Below is a small trained network, with its code and all its weights. Each question gives an input and a target symbol and asks what happens when units are switched off, that is, made to give their printed mean instead of their output.

import numpy as np


def w(rows, s, z=0):
    codes = np.array(rows[::2]) - 128.0
    scale = np.full(codes.shape[1], s)
    scale[-1] = z or s
    return codes * scale


def norm(h):
    return h / np.sqrt((h * h).mean(-1, keepdims=True) + 1e-5)


def f(y):
    return y / 2 * (1 + np.tanh(0.7978845608 * (y + 0.044715 * y**3)))


def softmax(a):
    e = np.exp(a - a.max(-1, keepdims=True))
    return e / e.sum(-1, keepdims=True)


def log_softmax(a):
    a = a - a.max(-1, keepdims=True)
    return a - np.log(np.exp(a).sum(-1, keepdims=True))


def net(x, mask):
    ids = ['ΓΔΞΦαβζηθμστψω'.index(c) for c in x.split()]
    T = len(ids)
    res = E[ids] + P[:T]
    u = 0
    for l in range(3):
        q, k, v = (norm(res) @ M[l].T for M in (Q, K, V))
        z = softmax(np.where(np.tri(T) > 0, q @ k.T / 2**0.5, -1e9)) @ v
        res = res + np.where(mask[u], z, O[l][:, -1]) @ O[l][:, :-1]
        u += 1
        y = f(norm(res) @ A[l][:, :-1].T + A[l][:, -1])
        res = res + np.where(mask[u : u + 8], y, B[l][:, -1]) @ B[l][:, :-1]
        u += 8
    return log_softmax(norm(res)[-1] @ U[:, :-1].T + U[:, -1])


Q, K, V, O, A, B = {}, {}, {}, {}, {}, {}
E = w([
[143,129,108],'Γ',
[250,186,113],'Δ',
[217,72,119],'Ξ',
[182,101,162],'Φ',
[170,127,137],'α',
[150,26,167],'β',
[158,123,156],'ζ',
[187,99,207],'η',
[186,53,191],'θ',
[124,79,194],'μ',
[124,200,193],'σ',
[163,85,163],'τ',
[109,118,144],'ψ',
[90,144,145],'ω',
],0.02)
P = w([
[131,233,151],'0',
[72,167,172],'1',
[72,142,175],'2',
[109,82,177],'3',
[127,67,174],'4',
[127,73,171],'5',
[101,144,148],'6',
[144,30,139],'7',
[132,41,135],'8',
[154,3,119],'9',
[139,24,121],'10',
[125,52,125],'11',
],0.0039)
Q[0] = w([
[30,153,75],'0.h0',
[21,160,2],'0.h0',
],0.0052)
K[0] = w([
[145,138,2],'0.h0',
[202,113,89],'0.h0',
],0.008)
V[0] = w([
[51,155,113],'0.h0',
[104,188,254],'0.h0',
],0.0048)
O[0] = w([
[127,164,139,74],'0.h0',
[182,2,94,252],'0.h0',
],0.0085,0.0036)
A[0] = w([
[176,178,91,53],'0.n0',
[112,101,61,248],'0.n1',
[52,156,162,208],'0.n2',
[119,190,26,207],'0.n3',
[218,85,55,141],'0.n4',
[2,106,50,133],'0.n5',
[153,225,116,184],'0.n6',
[151,198,61,170],'0.n7',
],0.0091,0.0019)
B[0] = w([
[123,124,163,117],'0.n0',
[74,208,161,147],'0.n1',
[187,45,159,131],'0.n2',
[143,59,219,114],'0.n3',
[148,194,90,254],'0.n4',
[38,125,51,128],'0.n5',
[113,34,90,121],'0.n6',
[78,2,155,116],'0.n7',
],0.0058,0.0052)
Q[1] = w([
[252,151,206],'1.h0',
[185,228,227],'1.h0',
],0.0035)
K[1] = w([
[69,151,201],'1.h0',
[205,76,254],'1.h0',
],0.0076)
V[1] = w([
[2,207,142],'1.h0',
[93,164,101],'1.h0',
],0.0066)
O[1] = w([
[146,2,155,2],'1.h0',
[138,205,191,72],'1.h0',
],0.0072,0.0075)
A[1] = w([
[41,35,213,227],'1.n0',
[6,107,18,151],'1.n1',
[85,197,147,3],'1.n2',
[165,163,70,122],'1.n3',
[71,88,74,70],'1.n4',
[172,78,135,89],'1.n5',
[182,64,174,113],'1.n6',
[133,39,25,148],'1.n7',
],0.011,0.0031)
B[1] = w([
[227,183,76,255],'1.n0',
[93,158,2,199],'1.n1',
[169,86,143,119],'1.n2',
[143,93,103,203],'1.n3',
[75,215,153,137],'1.n4',
[99,177,174,196],'1.n5',
[132,120,82,249],'1.n6',
[79,141,129,197],'1.n7',
],0.0097,0.0049)
Q[2] = w([
[41,96,61],'2.h0',
[42,255,60],'2.h0',
],0.0092)
K[2] = w([
[254,165,44],'2.h0',
[157,140,155],'2.h0',
],0.0091)
V[2] = w([
[160,8,22],'2.h0',
[189,59,160],'2.h0',
],0.012)
O[2] = w([
[53,209,196,254],'2.h0',
[174,117,248,187],'2.h0',
],0.012,0.0053)
A[2] = w([
[161,147,93,44],'2.n0',
[71,64,149,62],'2.n1',
[103,124,127,5],'2.n2',
[83,190,143,239],'2.n3',
[159,104,79,80],'2.n4',
[119,155,10,185],'2.n5',
[252,60,153,195],'2.n6',
[105,122,124,4],'2.n7',
],0.011,0.0037)
B[2] = w([
[182,146,185,137],'2.n0',
[153,159,158,111],'2.n1',
[251,174,139,106],'2.n2',
[93,108,124,218],'2.n3',
[125,165,137,125],'2.n4',
[93,109,120,195],'2.n5',
[82,107,114,254],'2.n6',
[211,161,139,106],'2.n7',
],0.013,0.0072)
U = w([
[55,186,10,167],'Γ',
[176,195,102,68],'Δ',
[76,152,2,166],'Ξ',
[112,144,215,204],'Φ',
[98,220,167,60],'α',
[92,173,174,79],'β',
[120,122,212,95],'ζ',
[138,123,199,75],'η',
[160,2,113,172],'θ',
[201,170,110,79],'μ',
[152,45,194,103],'σ',
[172,154,183,236],'τ',
[116,180,46,3],'ψ',
[103,211,93,30],'ω',
],0.011,0.0066)

Each question gives the input, a string of symbols that net reads in full, and the target symbol t.
The units are the heads (2 rows each of Q, K, V and O) and the neurons (one row each of A and B). Each row of codes is followed by its name. A weight is (code - 128) times the scale printed after its matrix; where a second scale follows, it is the last column's (O, A, B and U).
mask holds one flag per unit, layer by layer, with each layer's heads first. A switched-off unit (its flag False) gives its mean, the last column of its rows in O or B, instead of its output. The means were averaged over made-up inputs and are rounded, as every weight is.
A unit's drop is (log p(t) with every unit on - log p(t) with that unit switched off) / (log p(t) with every unit on - log p(t) with every unit switched off).
The circuit of an input: a set's keep is (log p(t) with only the set's units on - log p(t) with every unit switched off) / (log p(t) with every unit on - log p(t) with every unit switched off). Starting from the 12 units with the biggest drops (on a tie, the unit counted first), units are removed one at a time, each time the one whose removal leaves the highest keep (on an exact tie, the one counted first), for as long as the keep stays at least 0.8.
circuit, biggest first: the units of the circuit, biggest drop first
unit that matters most: the unit with the biggest drop
top k neurons: the k neurons with the biggest drops, biggest first
k most important neurons of layer l: the k neurons of layer l with the biggest drops, biggest first
input μ θ Ξ Δ σ ζ β α σ Φ Δ, target θ: circuit, biggest first	[1.n0, 1.n1, 2.h0]
input ψ β ζ ψ ψ β σ Γ β ψ η, target Ξ: circuit, biggest first	[2.h0, 1.n4]
input ψ β ω β, target Ξ: unit that matters most	1.n0
input ω Φ ψ β, target Γ: 3 most important neurons of layer 0	[0.n2, 0.n4, 0.n1]
input ψ ζ β Φ ψ Φ β, target Γ: circuit, biggest first	[1.n0, 2.h0]
input β ζ ω μ, target Ξ: circuit, biggest first	[2.h0, 1.n0]
input μ σ ζ Φ ψ σ μ σ β μ, target θ: circuit, biggest first	[2.h0, 1.n1]
input Δ μ Δ, target τ: circuit, biggest first	[1.n1, 2.h0, 1.n4]
input α μ ω σ, target Ξ: top 3 neurons	[0.n5, 1.n0, 1.n4]
input ω Δ σ, target Ξ: 3 most important neurons of layer 0	[0.n2, 0.n4, 0.n5]
input ψ β Φ Δ ω ζ ω α β ω θ θ, target Ξ: top 2 neurons	[0.n5, 1.n0]
input ζ ψ μ β ω μ β ψ Φ μ, target Γ: circuit, biggest first	[2.h0, 1.n0]
input Φ β α Δ Ξ ζ ζ τ ζ, target Φ: circuit, biggest first	[1.n1, 2.h0]
input η α Δ μ, target τ: circuit, biggest first	[1.n0, 1.n1]
input θ η η σ β μ σ η, target θ: top 4 neurons	[1.n0, 1.n3, 2.n6, 1.n6]
input σ θ Ξ, target θ: circuit, biggest first	[1.n1]
input η τ Δ μ Δ, target τ: circuit, biggest first	[1.n1, 2.h0]
input β ω θ θ Φ τ Φ, target Φ: top 2 neurons	[1.n0, 1.n1]
input Φ Φ Δ ψ β ψ η, target Γ: 2 most important neurons of layer 1	[1.n0, 1.n4]
input Ξ ω θ β μ, target τ: top 2 neurons	[0.n2, 1.n0]
input β β ω Φ η Ξ Ξ τ Δ Ξ, target Φ: 3 most important neurons of layer 1	[1.n1, 1.n0, 1.n6]
